[128 = 0]

mtmf: [134 173 155 137 167 145  99 154 131 122 100 101  96 153 145 116 117 122
 137 125 105]
gnmg: [148 139 132 132 170  85 149 124 104 186  98 174 105 145 105 166  99  91
 128  90 151]
mtmf: [123 151 128 118 155 179 141  97 135 133 131 135 106 105 129  85 103 148
 144 145 161]
tqgf: [132 121  84 167 147 123 181 156 137 204 100 177 160 131  98 150 133  83
 128 112 166]
tljz: [153 109 142 119  96 132 123  75 104 111 151 126 157 144 111 156 118 121
 121  97 139]
tqgf: [167 146 111 121 116 164 130  65 120  88 151 152  89 146  90 102 136 157
 126 167 102]
mtmf: [123  95 127 139 101 139 136 153 137  91 122 105 143 120 149 133 159 139
 117 135  85]
mtmf: [118 173 106 126 148 167  70 177 174 111 136  97 110 106 132  64 162 175
 145 177 113]
gnmg: [ 72 106 208  67 121 180 131  55  95 155 167  80 143 114 120 111  64 120
 184 129 206]
mtmf: [ 76 108 164 124  83 150 113 132 140 105 137  80 164 115 120 118 148 133
 143 143 143]
gnmg: [185  90 108 121 139 124  91 164 122 192 156  98 189 169  95 198 146  96
 154  83  99]
gnmg: [159 180 105 130 186  61 100 147 130 183 120 165  92 160 106 150 112 109
 129 112 127]
tljz: [103 154 162 143 151  57 141 125 111 181  94 151 140 146 131 172  78  70
 118  66 193]
tqgf: [160 151 110 101 184  76 161  28 131 192 156 194  50 177  14 169 104 128
 163 157 107]
tljz: [105 145 116 126 118 113 147  79 150 101 135 160  96 105 102 103 133 162
 119 161 142]
tqgf: [128 101 172 111 140 178 138 122 105 129 113 100 115 127 128 133 117 125
 154 122 116]
tqgf: [135 133 119 137 108 139  97 159 137  89 130 107 146 118 161 110 149 144
 110 127 113]
gnmg: [126 108 158 103 179 203 111 178 115 198 117  80 153 107 142 121 104 111
 182 100 164]
tqgf: [123 113 154 103 109 166 138  78 108 107 146 120 111 129 107 113 120 141
 145 153 128]
tljz: [137 123 133 144 155 142 166 128 122 155 103 135 128 140 133 148 108 101
 132 107 128]
mtmf: [152 132  84 109 143 146 155  30 174 132 216 108 139 164 111 139 100 152
 151 160  86]
tljz: [196 164  79 167 140  58 111 135 131 153 131 163 148 199 108 188 133  87
  96  87  96]
tqgf: [156  82 124 117 132 132 118 158 113 138 118 128 150  94 141 153 139 136
 124  82 131]
mtmf: [138 159 122 114 180 158 147 107 109 164 109 176  91  88 140  85  79 135
 133 116 202]
tljz: [129 171 126 135 111  97 124 109  99  96 127 161 125 124 189  98  86 116
  82 109 179]
tqgf: [113 110 131 115 113 118 143 103 117 140 139 145 136 112 114 130 120 126
 130 128 161]
tqgf: [122 146 157 129 142 152 138 117 123 114 125  99 105 161 150 120 105 116
 139 145  96]
mtmf: [129 127 167 135 147 120 107 190 108 116  85  95 123 130 191 143 117 110
 117  86 106]
gnmg: [130  95  83 156  77  86 155 120 153  88 127 168 152 101 110 148 177 150
  85 127 114]
gnmg: [127 179 112 133 185 112 131 123 140 178 110 169 110 106 127 110  90 124
 129 105 196]
mtmf: [163 156 141  85 147  90  66 132  94 115 164 108  80 169 158 125 106 134
 132 142  77]
gnmg: [ 72 126 194 125 119 158 185 101  93  93  76 143  62 111 136  89 107 124
 130 165 143]
tljz: [135 159 132 125 175 130 113 125 143 176 137 109 132 155 120 141  98 110
 155 112 137]
tqgf: [152 138  87 142  91 121  71 177 155  66 162  87 166 135 185 112 167 155
  96 138  74]
tljz: [116  99 113 129 147 165 147 174 149 161 110 125 108 116  82 119 175 140
 164 175  91]
gnmg: [152 174 107 131 152 129  96 120 143 146 152 122 138 153 128 121 110 124
 133 122 139]
gnmg: [ 96 137 187  77 131 178  75 126 114 134 168  49 116 152 125  96 111 133
 187 172 118]
tljz: [174 146  94 139 111 146 122 135  90 128 134 164 133 150 136 105 128 108
 106 135 140]
mtmf: [184 138  53 134 185 107 129 182 139 152 116 177 106  92 175 116 129 150
 102 109 115]
tljz: [127 132 140 145 140  55 135 120 112 224 104 174 148 173  27 206 126  60
 144  84 178]
tqgf: [ 56 132 179  90  96 105 189   6  89 130 156 166  94 122 106 103  59 115
 138 165 212]
tljz: [126  76 165 124 137 111 136 100 152 154 129  86 159 149  68 219 139 118
 160  81  93]
mtmf: [134 119  73 139 144 106 147 120 174 171 157 138 177 115 123 153 125 130
 128 106 146]
gnmg: [179 204  80 164 186 110 128 130 142 144 110 169 118 145 172 119  86 114
  94  88 148]
[164  97 159  93 127 155 124  94  82  83 129 123 103 104 167 127 103 154
 118  98 116]  tqgf
[138 103 109 116 135 136 144 126 133 123 146 122 139 104 170 127 115 144
 122 119 119]  mtmf
[ 86  71 170 105 109 105 165 125 100 126 103 142 103  93 118 144 133 130
 133 132 134]  gnmg
[159 125 111 133 153 177 140 132 143 114 135 101 126 138 160 122 124 141
 134 132  78]  tljz
[152 116  97 117 142  84 104 182 117 141 129 144 131 103 173 133 132 135
 108 104 124]  mtmf
[142 100 128 112 153 153 110 180 125 142 131  89 154 102 189 130 117 133
 136  96 120]  gnmg
[141 124  69 131 162 138 163 117 158 168 141 166 147  80 140 116 111 146
 125 113 172]  mtmf
[105 111 160 111 129 144 114 149 119 139 126  95 140 115 142 126 121 124
 147 120 142]  tljz
[126 119 108 145 119 119 137 155 132 137 107 155 138 106 116 128 152 127
 115 123 146]  mtmf
[148 145 122 132 128  73 105 136 115 145 128 148 118 168  99 158 136 105
 121 122 112]  mtmf
[121 108 160  97 109 148  73 135 131  90 141  85 125 103 115 119 158 170
 144 134 110]  tqgf
[137 122 116 144 143  91 149 145 123 157  94 172 111 126  97 155 141 114
 119 114 130]  gnmg
[139 165 136 109 142  98  65 104 149 128 174  87 149 154 136 144 102 135
 136 102 130]  tljz
[144 135  93 103  61 156  82  98 135   9 189 119 115  93 168  50 163 211
  93 190  96]  tljz
[148  93 106 162  83 165 182  75 129 108 132 147 198 118 126 150 125 115
  99  87 163]  gnmg
[155 172  66 152 142  90 139  98 152 154 131 204 105 140  60 126 145 133
 113 147 144]  tqgf
[144 123 120 127 120 150 135 117 127 114 154 104 133 161 143 128 126 123
 133 150  84]  tqgf
[142  99 111 131  78 176 161 118  87  90 120 170 118 105 127  86 151 137
 106 162 139]  tljz
[162 146  84 136 142  92  49 228 163 125 148  82 143 158 158 140 178 139
 124 137  41]  tljz
[135 106 101 150 120 158 149 133 145 146 117 143 172 102 107 135 147 127
 125 106 161]  gnmg

htpn: [164 104 180  90  78 143 188 103 139 100 174 102 150 152 119 153 114 113
 146 153 134]
htpn: [ 81 179 115 126  19 169 106 164  85 161 140 156 116 107 170 136 150  90
  76 152  94]
htpn: [170 148 108 146 185 127 115 103 129 134  94 125 104 128 127 132 140 115
 109 140 136]
zdrg: [104 114 132  83 117 110 126 163 151 134 145 132 137 134 113 127 139 110
 167 120 138]
slmq: [119 114 126 122 152  97  87 111 108 104 118  90 119 132 120 129 141 113
 131 106 178]
dmtj: [126 107 115 115 140 143  97 146 114 141 127 130 121 149 119 101 119 157
 131 122 130]
htpn: [ 87 140 104 144 118 126 115 146 127 132 108 140 132 105 140 134 140 116
 128 105 118]
zdrg: [149 133 140 152 120 113 160  80  66 125 107 109 134 157 100 186 102 163
 186 161 206]
nfcj: [131 137  80  94 231 115 105 128 135 142 144 104 100  74 122 145 156 111
 129  69 191]
slmq: [141 141 160  96 150  65 160 120 160  97 143 107 143  95  96 146 127 135
 137  94 185]
slmq: [138  78 179  97  92 142 236 137 187 102 178 138 190 136 100 139  78 180
 190 113  98]
htpn: [ 87 154 130 153  89 115 120 149 108 144 129 154 132 112 139 120 121 152
 116 132 118]
nfcj: [125 103 153 162  86 107 118 111  99  99  69 120 151 192 102 126 102 159
 166 155 140]
dmtj: [125 161  98 109 168 131  87 113  80 172 183 109  71  99 162 152 173  69
 110 151 179]
slmq: [118 158 133 121  93 116 160 146 112 170 132 162 129 142 117 165 129 123
 186 183 145]
zdrg: [144 142 146  96 108 122 155 144 153 147 143 146 128 143 120 141 140  97
 153 171 119]
fljj: [109  77 153 147 116 118 148 128 141 128 139 139 151 182 124 120 110 137
 206 169  99]
nfcj: [ 40 105 168 168  16 116 111 124  76  86 161 108 160 120 160 114 105 153
 105 103 119]
fljj: [144 149 124 110 150 114  94 134 116 151 138 128  98 131 128 114 145 115
 107 149 148]
htpn: [173 107 133  95 158 159 199 149 221 131 135 157 153 130 111 123 118 128
 154 125  64]
nfcj: [128 119 137 127  97 139  98 122 111 113 127 111 122 146 140 111 134 110
  97 136 118]
slmq: [142 170 144 134 113 125 181  97 102 133 167 122 127  84 135 176 119 140
 116 133 168]
htpn: [146  90 129 106 181 120  91 132 125 132 146 113 114 155 109  86 117 163
 133 121 149]
nfcj: [ 91 120 119 125 135 120 102 141 105 147 162 128 117 119 140 118 131 136
 138 121 144]
nfcj: [106 123 109 115 166 119 117 142 121 151 156 130 118 110 126 129 131 142
 152 110 155]
zdrg: [ 97 113 105 107 138 136  91 176 173 138 125 146 125 124 141  89 154  92
 118 107  75]
zdrg: [125 159 160  98 126 104 169 132 151 151 223 137 118  81 150 139 143 101
 117 148 131]
fljj: [148 102 127  56 171 104 108 145 149 132 139 106 116 155  94 128 149  98
 173 127 177]
dmtj: [ 70 134 115 144 116  91  59 150  97 142 113 132 112 137 140 110 152 105
 135 136 141]
fljj: [213 159 159  98 175 104 192 128 245 121 120 152 131 120 112 126 152  70
 113 161  74]
dmtj: [144 180  88 104 181 118 104 137 111 168 121 134  90  92 121 150 156 112
 113 123 181]
dmtj: [134 133 110 107 157 133 140 148 175 130 118 138 131 105 124 129 143 106
 127 102 109]
dmtj: [183 181 110 140 143 144 144 138 172 131  54 162 126 111 115 122 132 129
  71 127  84]
fljj: [ 36  60 112 160  71 153 112 127  55 106 127 104 165 148 132 143  90 186
 192  80 154]
zdrg: [144 164 121 105 136 123 138 127 102 187 156 145  94 143 131 170 155  82
 174 205 164]
dmtj: [163  76 156 124 124 147 149 122 149 114 127 129 148 187 108 100  95 163
 155 152  95]
htpn: [153 116 166  88 142 107 166 121 185  89 173 104 145  97 119 120 126 122
 104  90 129]
fljj: [161  84 124 121 179 129 108 106 135 109 108 100 123 170 111 117 127 123
 152 129 141]
slmq: [112 182 108 164 121 119 108 137 102 159 105 158 109 104 144 129 138 132
  97 145 124]
slmq: [115 143 114 158 136 127 101 116  99 131 121 124 114 112 146 124 132 132
  99 122 134]
dmtj: [159 110 162 152 112 113 141 123 168 109  82 145 146 187 114 102 118 121
 144 178  73]
zdrg: [127 114 173  90  66 108 137 152 146 103 136 125 154 152 103 108 113 143
 128 128 126]
zdrg: [122 144 164 162 103  98 162 101 108 131 155 134 134 128 137 148 115 138
 147 170 138]
dmtj: [118 176  71 114 163 148  76 153 112 165 122 138  87  77 150 125 165  99
  69 100 137]
fljj: [145 155 154 127  70 159 220 132 158 143 159 165 152 112 138 161 113 126
 136 164  79]
nfcj: [183 169 140 126 106 161 169 137 176 149 118 170 123 131 140 123 137  96
  87 182  52]
zdrg: [203 153 127 129 138 169 138  87  98 116 116 106 111 119 123 136 111 158
  56 124 150]
nfcj: [ 85 129  82 145 220  66  69 126  82 153 104 114 102 118 108 144 142 147
 191 103 225]
dmtj: [173  80 193 131 124 102 177  84 143 110 154 112 144 206 110 138 108 120
 205 209 130]
nfcj: [121 130 107 129 175 112 121 118 124 129 125 115 120 106 124 146 138 123
 144 103 165]
slmq: [142 130 125 108 150 120 118 133 142 137 129 127 115 136 124 127 145 100
 135 142 133]
fljj: [130 157 135 118 145  91 167 155 196 142 118 165 139 109 117 139 146  97
 157 141 103]
htpn: [204 118  97 135 225 150  96 102 119 156  89 126  88 177 111 112 130 135
 134 169 137]
nfcj: [144  98 140  81 104 173 129 142 140 126 176 118 128 141 135 103 124 124
 103 125 100]
slmq: [118 161 124 116 163  74 132 191 191 194 116 202 118 144 110 109 153 104
 190 190  92]
zdrg: [103 128 146 162 149 101 205 121 199 122 160 153 157  87 149 151 130 103
 172 127  77]
fljj: [ 87 126 152 144  61 129 162 135 157  78 134 125 172  82 144 125 113 139
  88  68  87]
htpn: [193 132 162  71 136 141 174 113 189  99 173 105 130 105 127 129 139  89
  79 118 113]
slmq: [149  89 126  89 123 165 133 143 151 138 133 130 129 178 121 123 135  97
 167 159  98]
fljj: [  8 124 109 166  76  99 135 168 122 115 106 149 175  82 133 147 117 157
 176  59 126]
[151 166 137 130  76 162 151 134 118 156 135 158 120 134 143 136 128 118
 100 181  93]  htpn
[123 136 140  85 124 104  56 146  84 157 179 114  86 146 132  92 148 118
 100 158 172]  fljj
[138 145 167 165 106  62 148 121 165 106  61 148 150 168 105 133 130 106
 166 180 109]  dmtj
[133 148 146 139  80 142 137 130 137 122 129 140 132 124 147 119 131 111
  85 146  84]  nfcj
[ 52  85  76 111 141 126  27 131  73 103 110  67 112 125 142 135 167  77
 142  58 191]  htpn
[152 116 135 122 149 137 204 129 217 100 114 141 166 107 117 145 122 114
 149  99  78]  zdrg
[116 100 148 115 144  91 104 112 113  96 153  87 130 127 118 116 123 142
 129  96 178]  htpn
[ 99  92 103 164 159 144 104 132 161  84  97 118 149  97 142  87 117 154
  84  41  78]  zdrg
[111  95 126 134 140 138 137 126 118 160 163 138 123 163 139 136 128 116
 199 175 119]  slmq
[194 142 164 174 198  70 174  65 143 104 108 117 131 132 100 140 102 170
 140 151 164]  htpn
[126 109 134 127 128 144 163 111 138 115 157 115 141 115 139 148 123 119
 143 115 122]  nfcj
[ 47 148 122 154  81  85  86 135  44 128 125 118 131 104 127 143 117 173
 136  97 203]  dmtj
[120 155 123 133 118 125 189 144 173 134 113 161 153  96 123 162 129 119
 154 120 103]  fljj
[ 95  91 132 155 171  97 116 111 121 123 158 113 129 131 137 118 122 140
 167 120 142]  slmq
[121 124 161 127 102 112 156 137 166 109 148 137 150 119 131 114 121 129
 120 124  94]  zdrg
[147 178  98 129 115 155  94 143 112 160  90 151  97 126 142 125 154  95
  77 156 108]  slmq
[141  91 139 128 140 127 155 112 134 116 124 117 145 161 109 142 111 141
 184 137 139]  htpn
[171 142 137 105 113 169 158 133 167 133 145 141 125 123 141 121 136  98
  86 147  74]  nfcj
[ 52 142  71 170  84 145  52 133  36 150  75 124 107 139 157 157 155  93
 144 135 156]  htpn
[116 143 138 114 141 106 152 120 118 145 187 123 120  97 135 155 134 121
 148 134 167]  zdrg
[108 128 119 114 139 110  99 152 114 141 130 132 123 125 114 111 124 158
 132 110 154]  nfcj
[ 85  93 136 149 132 104 133 122 107 137 152 127 139 150 128 137 115 146
 204 144 147]  slmq
[ 80 178 113 152  80 126  81 161  84 163 128 160 108 102 155 107 137 140
  75 137 115]  htpn
[206  60 127 112 209 145 135  71 124 110 107  80 120 206  93 146 118 122
 199 158 172]  htpn
[154 141 109 119 167 136 115 103 138 111 120  99 109 100 141 143 158  76
  89 105 141]  nfcj
[ 58 111 103 135 153 108  71 143  98 136 158 114 115 101 148 110 139 134
 132  85 155]  zdrg
[ 98  99  81  77 230 135 115 153 124 188 221 125  98  93 134 132 142 136
 187  98 177]  nfcj
[178 119 116  95 170 155 138 124 154 138 129 124 115 142 119 131 138 106
 132 139 122]  nfcj
[103 117 144 159 103 112 109 120 104 110 122 122 137 137 133 110 112 156
 118 124 128]  zdrg
[204 136 158 128 177 108 145  80 135 112 136 104 112 138 113 126 121 136
 103 152 156]  htpn

sb-bm: [135  95 177  84 126 116  90 112 151 147 122 175 142 112 152 120 120 122
 155 113 135]
zm-fr: [106 132  96 124 180  40 118 159 134 178 153  64  78 123 118 127 175 200
  52 158 139]
jl-zs: [100 118 139  91 119  78 115 140 114 183 136 180 137 134 171 145 134 142
 113 107 138]
sb-bm: [118 116 131 159 125 165 115 140 154 117 117 124 149 120 138 113 113 100
 151 150 126]
zm-fr: [132 145 131 110 130  75 150 111 151 123 149  78  92 139  83 136 150 149
  71 157 134]
lh-lm: [140 103 152  97 147 120 107 128 108 141  92 135 157 125 161 123 135 137
 147 104 153]
zm-fr: [118 106 167 122 131 176 104 117 103 138  67 173 202 122 175 125 119  78
 179 121 165]
jl-zs: [156 105 105  98 226 104  86 129  50 176 133 122  91 103 130 120 164 216
 138  79 139]
sb-bm: [135 141 139 106 153  97 121 113 109 142 101 116 124 118 123 129 162 142
 108 129 152]
dp-gq: [138 116 147 103 103 137 152 113 115 110 126 136 152 157 130 143 107 113
 138 110 137]
dp-gq: [134  86 136 140 149 181  85 134 136 133 140 162 138 107 146 108  99 123
 190 116 114]
dp-gq: [160 152 135 116 141 153 120  76 103 115 143 167  92 102  80 129 134 128
 152 106 110]
jl-zs: [131 111 117 179 139 223 112 128 124 103 131 145 148 114 124 111  94  93
 193 133 112]
jl-zs: [150 138 115 138 133 149 139 120 113 104 126 115 117 126 109 125 127 133
 139 116 118]
dp-gq: [169 143 116 144 131 157 138 120 126  80 111  97 114 118 103 112 130 131
 146 115 112]
lh-lm: [131 111 121 152 119 163 119 159 131 114 100 130 160 126 168 113 111 115
 164 115 122]
sb-bm: [144 137 185  96  96 164 106  58 141 119 135 227 129 100 104 131 110  74
 176 113 116]
sb-bm: [153  97 170  68 137  97  87 121 128 150 105 172 136 108 168 117 134 149
 156  82 135]
lh-lm: [139 121 118 151 150 158 133 126 130 104 131  84 125 131 102 119 123 129
 134 147 130]
lh-lm: [104 130  94 187  77 192 130 186 126 117 107 180 173 129 200 120  90  87
 181 101  95]
sb-bm: [128  96 113 132 175 111 136 143 132 128 151  40 116 151 104 125 131 169
  98 158 147]
jl-zs: [128  78 160  99 138 154 109 128  99 144 104 160 184 142 175 131 105 117
 174 100 156]
dp-gq: [155  93 125 108 121 111  82 178 142 141 116 173 124 100 204 100 117 169
 175  57  91]
zm-fr: [ 94  97 112 149 166 140  94 187  82 178  72 136 190 125 218 119 138 135
 152 115 162]
sb-bm: [154 173 113 117 149 112 149  98  76 119 108 113 101 121  92 138 166 148
 105 110 136]
lh-lm: [141 128 152  51 131  57 119  98 105 169 158 180  92 126 124 149 145 170
 107  84 127]
lh-lm: [161 110  85 198 122 236 124 177 112  69  97 123 159 119 167  95  86 114
 217  85  88]
dp-gq: [ 86 110 137 140 152 143 104 120 131 168 155 152 138 123 125 134 121 111
 130 166 144]
zm-fr: [125 119 107  79 117  27 160 154 128 155 185  96  83 168 128 153 134 201
  59 104 117]
jl-zs: [147 145 121 156 130 152 139 129 137  89  93  82 135 122 113 113 137 114
 131 144 131]
zm-fr: [129 128  89 140 125 128 151 150 106 126 164 119 106 148 124 138 114 157
 121 106 105]
zm-fr: [132 131 134 101 153 104 120  88 124 149 185 143  76 119  75 139 136 154
 110 133 120]
zm-fr: [104 121 115 128 164  73 109 167 130 170 107  88 130 122 160 120 164 164
  88 147 153]
jl-zs: [165 149 117 143 125 148 159 107 139  70 134  73 101 133  70 122 127 129
 121 138 113]
lh-lm: [139 165 112 137 113 144 136 116  99 120 121 166 115 114 122 133 135 120
 140 101 109]
jl-zs: [142 122 143  77 102  92 158  99 128 124 182 140  99 159  95 155 111 147
 106 107 117]
dp-gq: [196 152 124  70 123  88 158 112  65 100  93 122 108 137 128 137 153 177
 124  42 124]
lh-lm: [142 101 131 124 129 127 118 147 151 118 132 112 129 129 142 114 114 143
 141 119 118]
sb-bm: [ 96 167  86 192  85 159 151 168 130 117 111 140 146 130 155 129 122  91
 127 138 107]
dp-gq: [123  63 153 113 124 162  89 146 137 147 142 186 164 128 182 119  81 120
 192  97 120]
dp-gq: [127 137 121  89 153  69 144 130  70 161 109 109 128 147 140 149 163 170
  87 105 161]
jl-zs: [114 100 162 140 110 165 122 134 160 111  89 119 191 138 158 118 106  76
 154 157 154]
lh-lm: [107 108 141 146 154 112 135 125 190 118 145  28 126 145  82 120 133 123
  79 218 158]
sb-bm: [129 117 121 104 134  94 146 126 120 138 169 109 104 152 109 144 124 161
 100 122 127]
zm-fr: [141 122 144 107 133 160 117  78 108 132 176 192 104 119  90 140 106 121
 162 107 111]
[119  69 134 117 145 127 117 153 139 143 155 107 145 152 151 127 100 149
 139 129 136]  lh-lm
[123 156 115 137 115 127 146 122 114 125 129 136 120 130 117 138 136 121
 115 127 123]  sb-bm
[147 114 168 102 154 160 139  34 142 103 201 114  90 139  11 144 107 111
 127 172 137]  sb-bm
[139 128 178  71 117 105 145  65 130 124 143 139 125 145  83 151 128 113
 109 137 151]  zm-fr
[142 167 112 172  83 129 175 149 182  56  86  39 135 141 110 114 136 100
  94 168 122]  zm-fr
[148 141 149 121  87 135 146 106 162  88 123 128 127 131 108 127 116 100
 131 132 116]  zm-fr
[146 161  99 121 130 109 140 130  83 132 125 144  99 121 127 135 149 159
 120  85 111]  jl-zs
[121 127 112 120 138  79 118 176 113 156  85 111 142 125 187 121 157 162
 108 106 141]  sb-bm
[121 116 128 100 171 122 120  93  80 168 182 156  99 133  93 150 129 157
 123 119 137]  zm-fr
[150 137 132 103 129 115 114 113 112 135 133 169 103 109 128 127 136 146
 141  90 111]  dp-gq
[140 144 137 164 107 182 118 122 159  88  93 136 145 102 126 105 120  81
 164 142 115]  zm-fr
[ 95 150 145 105 108  89 144  98 135 157 158 155 116 140 103 156 137 112
  84 155 140]  sb-bm
[ 97  85 118 214 168 226 102 148 170 109 136  74 163 121 114  99  94  85
 168 208 138]  dp-gq
[115  95 123 140 109 117 115 187 165 132 114 114 155 135 190 112 111 134
 136 124 121]  dp-gq
[131 107 135 125 118 114 119 149 167 123 131 112 129 129 145 116 118 135
 128 132 120]  lh-lm
[158 146 139  97 108 144 150  68 106 107 177 175  89 133  69 150 110 125
 141  97 103]  sb-bm
[124 101 147 140 151 161 100 149 116 131  54 117 194 119 182 108 133 105
 164 131 165]  jl-zs
[138 127 145  65  93  58 183 107 128 120 162  99 113 183 101 164 123 152
  70 117 139]  zm-fr
[136 110 134  87  69 103 178 145 112 112 132 134 158 186 163 156  96 132
 121  80 127]  zm-fr
[ 94 122 123 163 110 152 130 158 143 131 109 128 169 137 162 126 115  93
 134 153 137]  lh-lm
[112  60 158 114 175 100  85 157 172 157 115  72 157 129 161 105 130 149
 122 167 166]  sb-bm
[106 124 148 110 107 120 127 112 135 149 151 173 134 135 130 144 115 108
 126 133 130]  dp-gq
[120 102 139 149 115 140 112 168 173 115  86 101 172 126 176 104 118 107
 144 147 136]  lh-lm
